Each row was made from one walk, in order. Every step used is in the known rows, and no mark comes twice. Write each row's walk.
Each row is shifted at random along 4 fixed directions that mean nothing.
Known rows
pulobe fopin lufavum nezupel: [  58 -194  121  264   74 -131 -109  -53 -115  271  -12   72   25  114
  175  147  -19 -285  140   -3   89  -84   94 -381  -49   -5 -187   35
  331   45  318    5 -130  -53  104  -47   36   20 -159 -131  104  112
  150  149  -42  -87 -200   74 -128   53  179 -389  -44  -92  102 -282
 -172 -209]
lufavum tolom nezupel fopin: [ 138 -251  162   39  200 -160  -77 -109  -39  204 -125  -22   67  102
  115   -6  -68 -111  249    9   -5 -177   34 -255 -164 -213 -139 -109
  174 -176  267  -51  -20 -276 -186  -35  -38  358 -229 -222 -169  130
   69   -3    7   11 -135  -67  -44   77  256 -271  -17  154  143 -121
  -78  -94]
vibuk pulobe sobud topel fopin nezupel lufavum tolom: [  58 -182  168  189   31   42  -90 -101  -45   30  -82  -28  -33  116
  141  119  -91 -268  107 -146  -20  -59  355 -328  -49 -253 -306  -69
  204  -64  352   44  115   43  147 -116   67   48  -44 -278   -3   58
  -66   29 -119   72  -56   71   17  172   71 -284 -112 -155  -30 -156
  -67 -294]
lufavum nezupel fopin tolom: [-142 -140  -26   37   44   41 -118   36  -43  119 -227  -29   76  -21
  -14  -86 -193  191  106    7 -171  -17  375 -111  -95 -191 -109 -159
   34 -102  174  198  231  -77   -7  -44  130 -112  136  -15  -59  104
  154  -96 -114  192    8  157  179  175  -13  -48  138  134 -237    1
  148  -89]
nezupel lufavum tolom vigal vibuk pulobe sobud topel: [  88   -7  206   -5  134 -120   93 -170  -83   56   81   72   30   38
  189  102  -58 -205   55  -77   13  275   85  -69  -99 -113  -43  -54
  -50  -62 -136 -105 -143   -4   90   69   22  192 -234 -226  -41  -62
 -172    5   -1   -7 -100 -112  116   97   95  -47 -259 -251   19  -16
    5   40]
toso sobud topel leva veta pulobe: [-200  125 -150  -90  -57   15  -12   79  -43 -248   -1   -8  -45 -197
   30   -8   85  173 -138  -81  -31  199  159  293  162  -83   40  -62
 -178  -72 -238   68  121  113   99  -19  146 -201  174  -45   33    5
  -47  -69   56  116  316   -5  173   95 -232  176   59 -144 -113  182
  231  148]
pulobe nezupel lufavum tolom vibuk vigal leva toso sobud topel: [-112 -136   49  104  103 -218 -187  -30 -186   85 -110  142   93   57
  159   32  -80   -2   92   56  -39   39  145  -13   21 -180 -150  -49
  245 -153   53   11  -85  -86   94  104  162   26 -182 -171  -74   15
  156   48 -104  -13  -41   -1   23   69  136 -208 -125  -79   50  -45
  116   11]
vibuk tolom lufavum nezupel fopin veta leva toso sobud topel: [-291   18  -48  110   22 -140 -219   78   69  -81 -171  205   56   79
  132   71   28   79  -35   58  -21   49   13   51  -33   85 -165    9
  341 -118  100  143   70    0  257  133  218 -176   63 -115   62  167
  302  112  -44  113   64   72    4  152 -109 -181   75 -159  124 -206
   36 -195]
lufavum nezupel tolom vibuk sobud: [-213  -12  -68 -102   79  -71  -47  103  -52   49 -130  160  145 -141
    9 -154  -57  393  118  -26  -83  215  -25  171 -118    0  -59  -73
 -126  -85 -264  121   89 -145    7  136  136 -131   34   83   19  -13
  123  -80  -98  103   30   66  168  126  -85  120   58   70 -168  129
  169  181]
toso sobud pulobe fopin lufavum tolom: [-254  -38 -151   72  123 -102 -128  150 -237  192 -172   99   91 -226
   12  -93 -125  251  103  -68  -53  208  215   67   90 -151  -15  -90
   51  -42  -13  217   99  -71   14   -7  262 -310  116   86  185   90
  194   24  -91   35  129  180  155   87  -26   38   89   69 -291   73
  211   54]
fopin nezupel lufavum tolom vibuk sobud: [   5  -66  164  143   30    2  -51  -37  132   11  -90   32   16  199
   62   82  -41 -105   61   -4  -24   20  167 -275 -161  -35 -148  -86
  157  -91  274  118  148  -34   78  -16   42   52  -17 -132  -94  143
   60    0  -99  138 -110   25   18  237   31 -219   37 -118   68 -215
  -69 -301]
veta toso sobud pulobe fopin lufavum tolom vigal: [-210  -74  -88  202  -97  -15 -273  107   78  -13 -193  126   -6   91
   74   79   -9   19  -53   83  -91 -104  222  -12   85   35 -184  -25
  346   -3  258  122  137   57  218   34  186 -245  108 -101   96  116
  297  124 -169  102   35  167  -15   98  -80 -286  137 -159   -4 -253
   18 -219]
vibuk tolom lufavum nezupel fopin veta toso sobud pulobe: [-168   46   -6   28   56  -96  -72   52   11   10 -108  103   32  -13
   74   -4  -30   58   44  -32    7  226   10   54  -36    4  -79  -70
   99 -109  -59  146   95   -7  111   90  181  -85   11  -62   48  136
  150   48  -20  119   43   23   58  142   -8  -47   18  -93  -11  -56
   76  -74]
tolom vigal lufavum nezupel fopin veta pulobe sobud topel: [  89  -12  142   25  -63   61   45 -127   43  -25   25 -169  -79   81
  210  135 -130 -156  -30  -70 -157  191  552 -116   37 -229 -116 -166
  -85 -112   58   31  103  141   97  -95   47   25  -25 -244 -145   57
 -125  -52  -14  206   30  -31  246  142  -33  -97  -86 -185 -163  -48
   96  -33]
fopin nezupel tolom vibuk: [  -3  143   68   20  -78  176   93   -9   41 -111  -19  -49  -20   30
  -62  -12 -147   83  -44  -74 -111  212  347  -47   -7 -169   44 -123
 -222  -21   10  176  240   57   48  -98   72 -160  117   62  -87  -21
 -132 -129  -84  182   27   -1  177  203  -93   93    9 -101 -188   85
   91  -41]
fopin nezupel lufavum tolom: [  72 -133  156  102  165  -72   -9  -71  -66  194  -59   -8   21  105
   43   31  -97 -170  122  -22   37   69  183 -301 -128 -119  -13 -110
  110  -66  178   80   31  -57  -11  -65   14  189  -88 -106  -93  156
   49   -3  -16   48 -117   -2   34  183  186 -172    9  -14   39  -93
  -56 -203]
leva veta toso tolom lufavum nezupel fopin: [ -97  126   94 -140   53 -107  126  -34  -99  -26  124   29  -16 -169
   61  -19   42 -133  -98   47   89  367 -134  178   27   -8  146  -39
 -231  -70 -444  -74 -148   32   80  206   37   53  -59 -134   58  -31
  -76   -2  158   51   33 -138   74   37   21  120 -210 -281    0  184
   90  215]
tolom vigal toso sobud topel lufavum nezupel fopin: [-239  145 -156 -203  131 -126    7   95 -150   21  -59  158  112 -205
   28 -175 -112  295   -2  -29  -40  363  -28  344   16  -30  113  -76
 -112 -156 -437   97  -43  -41  112  127  182  -83  -11   45   31  -25
   41    9  101  117  173  -81  152   97   -1  245  -33   26  -87  217
  321  285]
lufavum tolom nezupel fopin veta sobud topel: [ 198  -36  212   30   72   57   81 -170   46   -5   18 -213  -32   76
  121   86 -110 -207   77 -106  -39   68  412 -238 -113 -275   -3 -182
 -104 -124  211    1  164  -43  -98 -160  -44  230  -57 -243 -223  158
 -168  -94   79  181   25  -85  168  207   33 -122  -39  -46  -54   -2
  -37 -136]
vigal nezupel fopin lufavum tolom: [  26  108  159    8   60   83  197 -133  -36   -3   37 -119   25   41
  112   91 -182 -104  -26  -53  -97  302  386 -121 -133 -167   64 -166
 -137  -96  -10   75   66   67    9   -3   53   67  -39 -128 -169   42
 -179 -122  111  220   -5  -43  198  207  -32   78 -126 -164 -152   41
  113  -16]
tolom vibuk vigal lufavum nezupel fopin veta pulobe sobud: [-286  145  -95   32 -137  -42  -41   95  108 -100  -29  238   48   -4
  170   94   21  192  -79    2 -107  350   74  201   16  240 -165   25
   41   41 -293  125    5  157  391  161  246 -390   88   -6  175  -57
  148   24 -113   97   -2   91  151  119 -256   44   -8 -322  -78 -166
  131   88]
tolom lufavum nezupel fopin veta leva toso sobud: [  55 -151  172  100  150 -215  -91  -52  -37  108  -25   -3  -14  134
  164   81   35 -273  101   48   87   21   25 -214  -47  -65  -78  -62
  221 -153  170  -20  -65 -116   16   -1   33  238 -212 -230  -90  228
  140  104   61   37  -67 -136  -62  126  216 -362  -11  -73  254 -170
 -106 -158]
nezupel lufavum tolom vigal vibuk pulobe fopin veta: [-381  144 -176  -71   67 -136   -9  112 -126  109  -94  342  152 -219
   80  -91 -120  400   12  -26 -110  557  -32  314  -20  139   22  -20
  -88   58 -572  177  -58   36  286  229  321 -364   76  111  246  -95
  138   -8 -123   20   22  103  274   71 -191  267  -32 -166 -219   44
  261  277]
vibuk pulobe fopin veta: [  78   22  122  211 -110   70   34 -119   22  -33  103  -39  -70   80
  111  197  -12 -307  -38  -70   28   81  118 -226   35  -28 -142   39
   99  104  159   -7   -2  157  143  -57   70  -98  -27 -139   95   -7
 -138   60  -34  -34 -101   28  -29   -6  -25 -124 -165 -243    4 -202
 -107 -180]
nezupel fopin veta leva toso tolom: [ -98 -101   15  187  -13  -51 -257   14   36  -60 -191   64  -15  194
   61   87  -56 -123  -36  108  -65 -182  187 -117   49  -58 -145  -16
  406  -44  348  136  109   22  172  -17  183  -99   16 -127  -39  153
  234   81 -131   51   -9   37  -37  102   68 -338  118  -68  172 -272
  -34 -289]
vigal leva toso tolom vibuk sobud topel: [  59  267  120  105   93 -191  130 -125  -78 -156  227   86   36   77
  165  245   59 -243 -136   -4  181  257 -178   21  -48   52  175   69
  108  -71  -44 -127 -241   40   62   90   79  110 -245 -127  -82  -31
 -160   74  264  -50    6 -222 -110   76   22    4 -292 -330  310  -63
   -3  -32]
sobud pulobe fopin lufavum tolom: [ -77  -26  -17  102  140 -106    5   19 -252  220  -14  110   57 -159
   71  -11 -114   51  110 -118   27  297  126  -40   -9  -72    9  -29
  -42   68 -118   83  -41  -60   59  -30  139 -151   -8   23  200   18
   35   40  -42  -62  -11   86  140   47   -8   10  -50  -37 -182   65
   41   70]
pulobe nezupel fopin veta: [ 135 -114  128   53   23   82   -6  -66 -202  121  -27 -175  -33  -15
   31  -63 -230  -99  135 -118  -99   88  451 -190   93 -400  -92 -133
 -112  -39   96  114  119    1  -41 -154   63  -32  -50  -46  -82   16
 -133  -67 -139   46  -26    7  171   45  164  -90  -83  102 -250  131
   73   31]
topel sobud pulobe fopin veta toso: [ 178  -66   13   28   78  -24   36  -12 -295   94  110 -146  -56 -147
   60  -72 -109  -32  139 -242   42  280  315  -10  146 -264   44 -118
 -215   11 -176   27   72   11  -70 -195   49   26 -101  -33  -30   40
 -174  -45  -36  -13  125  -96  196   55   82   -3  -51  101 -143  274
   72  151]
veta pulobe fopin lufavum: [   1   20   38  104  -82   16   11   -1 -117   15   93    2  -78  -35
  130  117   20 -160  -25  -97    1  222  233  -33  103   29  -71    6
  -43  122 -104    0  -15  142  166  -52   67 -188    9  -12  139  -34
  -20   70  -41   -6   -8   42   74   57  -72 -101  -58 -225  -97  -35
  -60  -12]
vigal vibuk pulobe fopin nezupel tolom lufavum: [-182  267  -54 -102 -114  126  182   23 -205  -95   37  -25   36 -240
   38  -77 -227  331  -44 -169 -227  653  442  285   96 -208   48 -152
 -473  -21 -494  170  189  139   92   51  246 -402  111  133   30 -193
 -212 -183  -86  212  153   32  393  141 -275  395 -160 -163 -492  342
  346  331]
fopin lufavum nezupel tolom vibuk pulobe sobud topel leva: [  67 -121  161  132   93   11   12  -75 -198   63  -20  -25   18   19
  150   25 -139  -19  168 -221  -78  239  474 -242  -49 -353 -150 -158
 -111  -83   82   97  162  -51   24 -159   89   34 -114 -130 -100   48
 -123  -79 -144   98    2  -21  216  235   45 -172  -64  -53 -171   85
   44  -44]
pulobe sobud toso tolom: [ -16  -46   83  242  -51   26 -137   -9   49  -78  -92   32  -29  183
   54  155  -15 -295  -88   58   25 -258   92 -203  101 -133 -138   53
  388    0  483   14   -8   90  134   28   93  -67  -41 -169   35   31
   72  129 -104  -20  -77   57 -188    3  126 -324 -104 -194   86 -233
  -81 -296]
fopin lufavum nezupel tolom vigal: [-227  -71  -70  123   57  -75 -168  109  123  134 -216  294   82  113
   35    7  -36  172   33   95  -58    5  -14  -86 -108  152 -139    0
  327   -4   95  220   20  -50  226   78  153 -142   73    8   94  111
  342   72 -156   50 -103  145   -4  140   -4 -154  188  -72   71 -300
   10 -171]
fopin nezupel lufavum tolom vibuk sobud topel leva veta pulobe: [ -92  114   57  -53   40   -4  118   -6  -70 -148   82   18  -16 -124
   84   -7   -3  122  -32 -177  -23  531  259  100  -51  -93   43 -145
 -354  -69 -381   93  156   51  131  -25  107  -72   82  -92  -38   34
 -162 -130    4  170  157  -72  332  276 -225  166  -31 -222 -131  218
  152   99]
sobud toso tolom lufavum nezupel: [-348  118 -107   35 -116   62  -86   92  144 -125 -207  135   37   -3
  -45    1  -31  132 -163  134  -77  -15   14  121    9   34  -27  -17
  106  -74   87  143  154   75  155  177  154 -233  211  -24   93   38
  206   43  -21  185   64  124  -41   68 -133   -6   43 -174 -106  -68
  142 -103]
leva veta sobud topel nezupel lufavum tolom vibuk: [ -29 -167   43  -69  -26   12 -109  -17  113  -94 -101  -78  -40   17
   92  -23    2   24   31   21  -95  -81  311   22   24 -164 -172 -137
  -50 -158   44   36  154  -29   31  -12  -34   71   77 -276 -124   72
   28 -107 -106  176  113   -4  180  130  -91 -146   79  -78  -28   41
   50    4]
veta sobud pulobe nezupel fopin lufavum tolom vibuk vigal toso: [-282  -43 -127  210  -75  -78 -300  145  178  -60 -225  350   75  206
  166  122    4  133   -4   99  -82  -58   47   78  -39  295 -344   72
  531   30  153  177   12   46  420  144  251 -326   61  -75  151   39
  394  156 -227   66  -61  179  -51  139 -150 -312  144 -232  151 -419
  -36 -199]
vibuk tolom vigal lufavum nezupel fopin veta toso sobud topel leva: [  33  -43   68   73   93 -139  -99  -86  -32    9  -54   -9   26  134
  213   72  -65  -32   72  -74  -74  100  255  -97  -18 -197 -112 -148
  216 -214  122   63   89  -12   42  -38  136  167 -209 -242 -232  186
   53   -8  -11  121   59 -112  107  183  115 -174    0   12  149 -102
  122 -117]
sobud toso tolom vibuk pulobe fopin: [-108  153   21  124  -59  -45  -34  -16  -27  -82   15  191   27   11
   47  104    5 -145  -75   23   92   68 -188   44   45   66  -50  103
  139   40   34   -9  -79   39  165  116  131 -185  -60  -31  193  -93
   -7  148    5  -62  -65  -20 -162  -14   27  -93 -198 -255   84 -105
  -28  -59]
leva toso sobud topel nezupel lufavum tolom vibuk: [-275  -25  -52  -61  -64   72 -137   65   28 -161 -198   14   17  -59
  -56  -89 -101  152  -79   91 -122  -28  299  145   52 -207  -67 -123
  -71 -183   37  119  226   18  109   83   91 -142  216 -117  -47   -8
   65  -69  -76  257  165   76  123  145 -128   10   12 -125 -182  144
  214   -1]
veta pulobe sobud topel nezupel tolom vigal lufavum: [  99   39   53 -103   36  -25  106  -49 -143  -57  101  -29  -76  -74
  188   42  -34  -38   14 -203  -60  322  313  139  139 -225  -41  -96
 -191  -63 -316  -41  -50  125   85  -55   47   66 -126 -136  -68 -108
 -178  -54  -10   49  104 -113  212   84   16   67 -160 -173 -101  183
  113  215]
veta pulobe sobud toso tolom vigal: [-174  -16 -115   69 -154   54 -183  139   20 -135 -127   27  -51  -17
   14   -9  -18  116 -111   26 -149   -8  270  158  232 -123 -124  -44
   92  -14   58   83  157  118  127   26  176 -290  145  -31   47  -31
  136   38 -195   82  106  109   83   19  -94  -77   44  -96 -156  -12
  147  -28]
pulobe sobud topel lufavum nezupel fopin tolom vibuk: [-236  253  -32    2   99  -65  116   83 -109  -39   65  360   80 -153
  123   56   10   25  -45 -193  135  430 -127  130  -55  149   20  121
  -72  112 -357   85 -178   88  452  107  174 -308   37   51  372 -132
  -38  102   48  -30    4   14   57  165 -138  106 -159 -407  -53   30
   20  117]
vibuk tolom lufavum nezupel fopin veta leva toso: [-156    2   69   78  -16  -66  -58    0   56  -89  -42   85    7   78
  123   52   19   11  -40   19  -65  188   64  -10  -57   15 -118  -36
   80  -60  -56   43   70   13  176  128  118  -56   -2 -154  -18   93
  115   15  -64  109  -26  -13  107  118 -121  -99  -28 -172   67  -85
    8  -99]
toso sobud topel lufavum nezupel fopin tolom vibuk vigal leva: [-326  349  -85   26  -59   16   84   19  129 -281  -24  255   61  -19
   89  137   45  109 -204  -81  -24  349   18  176  -78  133   13   11
   18  -37 -156  158   78  157  388  100  263 -310  119  -47  129  -14
    5   -9   89  169  129    1   89  266 -263  179  -27 -417   17 -116
  214  -60]
lufavum nezupel fopin veta sobud topel leva toso tolom vibuk: [  82    7  156   47  121  -93   39 -108 -129  -11   88  -47    1  -11
  116   62  -47 -218   38  -79  104  199  203 -135  -48 -189   62 -107
 -101 -103   18  -11   19  -45   46  -90   47  135 -134 -188  -97   99
 -129  -20  128   83   38 -166   93  225  105 -122  -95 -150   85   64
   25  -31]
leva toso sobud pulobe nezupel fopin tolom vibuk vigal: [ -67  129   60  185  117 -238  -57   35  -28    5   95  348   20   75
   43  139   73 -244  -48   64  265  169 -420   -3   15  191  -32  169
  333   31  -31   21 -313  -21  313  117  151 -113 -141  -60  249  -49
   72  215   41 -192 -159  -81 -236   34  156  -92 -217 -349  359 -241
  -85 -110]
lufavum tolom vibuk sobud topel nezupel fopin veta pulobe: [-149 -120 -133   -2  110 -120 -201   87  -92  101 -184  125  126 -100
   83  -98 -107  350  218 -101  -77  113  235   80  -73  -50 -144 -115
   45 -108  -57  184  215 -132   34  -59  182 -123   72   -7   -3  118
  191  -56 -116  114  129  105  204  204  -82  -62  183  153 -104   28
  134   34]
lufavum nezupel tolom vigal vibuk sobud: [  79   34  141  -74   84  -55  149 -115  -14   16   88  -30   64  -20
   79   -7  -56   49   43  -41  -52  307   85   -6 -134 -132   42 -135
 -221 -112 -200  -41    6  -73  -85   66   21  169 -174 -129 -192  -19
 -165 -146   26  104  -49 -118  190  143   34  144 -136  -69  -45   99
  152  139]

Write each row's walk
[-136   64   11  207   37 -229  -82   14  -63  -19   69  257   29  -18
  238  217  169 -142  -15  -56  175  179 -129  -59   25  114 -134   79
  246   -8    6   27 -133   17  252   51  194 -160  -97 -161  196   56
  110  142   54  -76   -3  -10 -102  151  -28 -208  -73 -367  235 -254
  -26  -96] -> toso tolom vibuk sobud topel leva veta pulobe fopin lufavum nezupel
[  21 -122   68   41  179 -202 -130  -18 -185   77   -9    8   24  -25
  104  -74  -52   -9  107  -92   15  196  150  -53   10 -235  -59 -113
   77 -188  -34   58   83 -122    4  -59  115  125 -149 -183 -115  181
   48   17  -35   26   87 -122  147  159  154 -113   -4  101  107   73
  125  -48] -> vibuk sobud topel lufavum nezupel fopin veta leva toso tolom vigal
[-149  184  -65  -61  110  -52   -2   96  -84  -27  -57  285   97 -104
   26  -92  -77  272   73 -170   11  339  -75  190  -73   64  -20   19
  -49  -12 -307  192   49  -68  215   28  170 -237   14  132  156  -52
   16   11  -87   23   92  -21  116  175  -91  119   13  -52  -30   83
   85   90] -> nezupel tolom vibuk sobud topel fopin lufavum
[ -45 -131   45  114 -102  -10 -185  -58   32 -177 -109   16  -67  157
  194  117   -6 -107  -38    1 -136  -94  284    6  150 -244 -330  -70
  286 -151  149   37   64  105  155   34  144   23 -102 -339 -148    1
   35    7 -178   90   53  -21   23   46   32 -273  -77 -208  109 -145
   93  -90] -> vibuk pulobe nezupel tolom vigal leva veta toso sobud topel lufavum
[-137    6  -42  -47  240 -217  -51   82 -339   73   15  113   63 -187
   67  -95  -22   93   67 -120   94  371   98  147   22  -86  131  -75
  -63  -84 -317   37  -30  -74   96    1  150   -2  -71  -17   28   98
   76   18   88   20  173  -86  155  205   27   33  -13  -22   31  254
  134  126] -> veta leva toso sobud topel fopin nezupel lufavum tolom
[  -2   27   51  -67  218 -179   84  -10 -112   83  135   92   12 -137
  129   15   50 -115   30 -100  179  335  -71   40  -49   61   78  -11
  -62  -26 -314    9 -186  -16  149   23   18   79  -64 -147  107   72
  -38   11  141  -27   53 -110  124  141   23   49  -64 -179  116   85
   -1   94] -> leva veta sobud topel lufavum nezupel fopin tolom
[  61 -194  136   34   12   45 -102  -94  -91   -2  -68 -284  -67   13
   50  -14 -139 -197   23    0  -85  -45  580 -170   76 -419  -71 -238
  -43 -215  242   69  249   22  -69 -125    3  133   30 -313 -235  177
  -53 -122  -39  235  127  -24  185  182   98 -197    2   -6 -125  132
  124 -124] -> leva veta toso sobud topel lufavum nezupel fopin tolom
[-312   72  -87  -93  -59   49 -102   87    2 -129 -212   98   78 -142
   -8 -127  -81  288   -5  -49 -146  100  171  187   -9 -163 -146 -100
 -102 -179  -58  198  285  -37  108   87  195 -287  175   -6   59  -15
   74  -57  -96  224  166   92  148  187 -129   92   57  -34 -239  104
  280   35] -> toso tolom vibuk sobud topel lufavum nezupel fopin
[ 222 -113   66  115  139 -182 -116  -72 -119  146  -40 -145    4  134
   83   -6 -174  -88  175  -14  -29   75  251 -135   78 -304  -37 -181
  259 -225  230   97   88 -110 -206 -161  149  228 -251 -151 -306  199
   48  -20  -28   14   10 -150   37   94  329 -152   -7  249  156  -87
  122 -115] -> vibuk vigal toso tolom nezupel fopin veta sobud pulobe
[-173   46   59   53 -161   91  -44  -54   45 -102  -83 -133   -1   27
  -14    6 -201   39 -144  158 -222  155  463  -10   74 -274  -27 -192
  -95 -182   91  141  267  102   52   73  157 -178  137 -162 -165   23
  -16 -143  -84  273   40   34  213  128  -83   70  -90 -140 -226   34
  300  -55] -> leva toso tolom vibuk vigal lufavum nezupel fopin veta
[ -91  118   63  199  118 -256  -54   12  -31   -8   34  393  -29  121
  181  228  122 -352  -53   10  270  151 -412  -15   26  233  -89  205
  420   84  -43   19 -356   50  402  125  183  -68 -178 -116  306    9
  155  298   68 -204 -147  -86 -268   15  147 -278 -161 -453  426 -343
 -205 -128] -> sobud pulobe nezupel fopin veta leva toso tolom lufavum
[  61  -11   68   -8  215 -231   52  -79 -179   31  137   33   66  -53
  147   -6   -3   27   47 -101   48  309  -27   41  -76 -118   80  -61
  -33 -141 -228 -114 -109 -111  -49   43   24  259 -235 -199 -146   50
 -108  -24   98  -29   67 -190  144   72   32   71 -159    8  151  150
  112   96] -> vibuk sobud topel lufavum tolom vigal leva toso
[-173   -1  -90   57    1  -27  -61   67   20  -16 -140  181   34  -17
   89    0  -77  196   26  -83  -95  186  206   63    3  -49 -156  -79
   56  -38  -64  177   93    8  222   12  203 -207   58  -86   85  -10
   70  -24 -146  116   46   64  160  184 -117    3   64 -154  -70  -85
  176   14] -> topel sobud pulobe fopin nezupel lufavum tolom vigal vibuk
[-508   -6 -167   12  -37  -30 -234  209   90  -85 -326  425  135  -18
   42  -73  -38  362  -17   78 -134   74 -108  270  -67  218 -249   67
  215   25 -166  182   48    5  392  311  262 -404  194   44  285  -79
  337  106 -280   89   -9  221   56   64 -237  -83   67 -204 -130 -114
   74    8] -> nezupel lufavum tolom vibuk pulobe sobud toso
[  14   -8   98  -55   56   50  116  -43 -135   51   14  -62    6 -122
    6 -104 -132   54  134 -194  -56  351  282  -75  -61 -256  -38 -185
 -333  -91 -180   84  207  -55  -20  -99   50   19  -11  -72  -42   -9
 -199 -143  -37  145   30  -64  223  220   -4  107  -83   -9 -183  208
  140   64] -> topel fopin nezupel lufavum tolom vibuk pulobe
[-107   56  -11  157 -111   92   13    4   94 -130   -4   12  -66   23
  153  193   21 -103  -93 -120  -20  151  362  -87   74  -56  -96  -43
   24   58   89   90  141  231  255  -75  123 -171  162 -176   70   60
  -15   -9  -29  128   72  101  108  161 -212 -102    1 -357  -99 -140
    3 -139] -> fopin veta pulobe sobud topel lufavum tolom nezupel
[-282  214  -42  176  -89   -7   57   25   37 -199  -24   66   -4    6
  134  219  -22   -7 -229   35  -63  268  210   56   41  -33   18  -35
   95  -46   52   88    7  168  227  117  258 -270  114 -135   57    7
   43   13   96  184   81   50   65  130 -258   32 -119 -433  -62 -117
  165  -76] -> vigal leva toso sobud pulobe fopin tolom lufavum nezupel
[ -50  -59  121   97  -11  -15  -81  -13  -40  -21  -24  -20  -35   17
   94   61  -58 -167   -8   44   -7  105  269  -57   71 -151 -101  -94
   10  -73   63   66   48   16  110   33   80  -79    2 -213    8   54
    0    4  -82  112    9    8   87  116   12 -215  -83 -254  -58   -8
   21  -28] -> leva veta toso sobud pulobe nezupel fopin lufavum tolom vibuk
[ 190  -32  232   37   92  -42   80 -116 -131  -18   94   -8  -58   59
   83   32  -14 -342   91 -138  134  126   -3 -147   50 -269  -79  -59
  -38 -115    9  -47  -57  -15  -32  -19  -24  240 -284 -194  -72  -39
 -236   45  -10  -28  -75 -218  -83   82  316 -168 -268 -142  115   81
  -24  -32] -> topel sobud toso tolom vibuk pulobe nezupel lufavum
[ 294 -178  240  194  127 -116   24 -193 -148  138   81  -52  -12  157
  187  106 -103 -302  195 -131   51  121  248 -334  -50 -268 -147 -123
   97  -98  186  -38  -20  -98  -52 -148   10  295 -356 -288 -180   69
 -155  -13  -59  -14 -140 -176   27  149  282 -282 -170  -40  150  -84
  -43 -109] -> topel sobud pulobe fopin lufavum nezupel tolom vibuk vigal toso
[ 121  -82  -33  191   72 -161 -130    9  -79  106   13   54  -19  109
  237  187  -17 -127  104 -114   53  -42  248 -132  107  -79 -172  -14
  379  -51  245   28  -83   40  115 -183  114   15 -142 -161  -31   67
   97   83    4  -50    6   -3  -61  113  109 -267   -3  -68  202 -250
  -29 -132] -> veta pulobe sobud topel fopin tolom vigal nezupel
[-163   92  -91  138    5  -84 -134   54  -51  -61 -145  145   17   94
  183  149 -102  -91  -34  -19    4   52  194   36  132  -69 -107   -9
  400  -86  156  172  -13  158  262   16  286 -154  -18 -103   25   44
  157  125   15   86   71   20  -94  131   66 -212  -37 -226  105 -228
   84 -128] -> vigal toso tolom nezupel fopin veta pulobe sobud topel lufavum
[ -61 -130  -20   34   36  -84 -113  -36   43  -72  -94  -51   38   26
  137   -8  -28  194   17  -28 -175   17  254    8  -16 -220 -151 -137
   98 -208   82   43  164  -76  -47    2   90   85  -16 -286 -207  127
   37 -114 -102  123  144  -15  223   83 -122  -36   59   78   15  -11
  200  -36] -> vibuk sobud topel lufavum tolom vigal leva veta
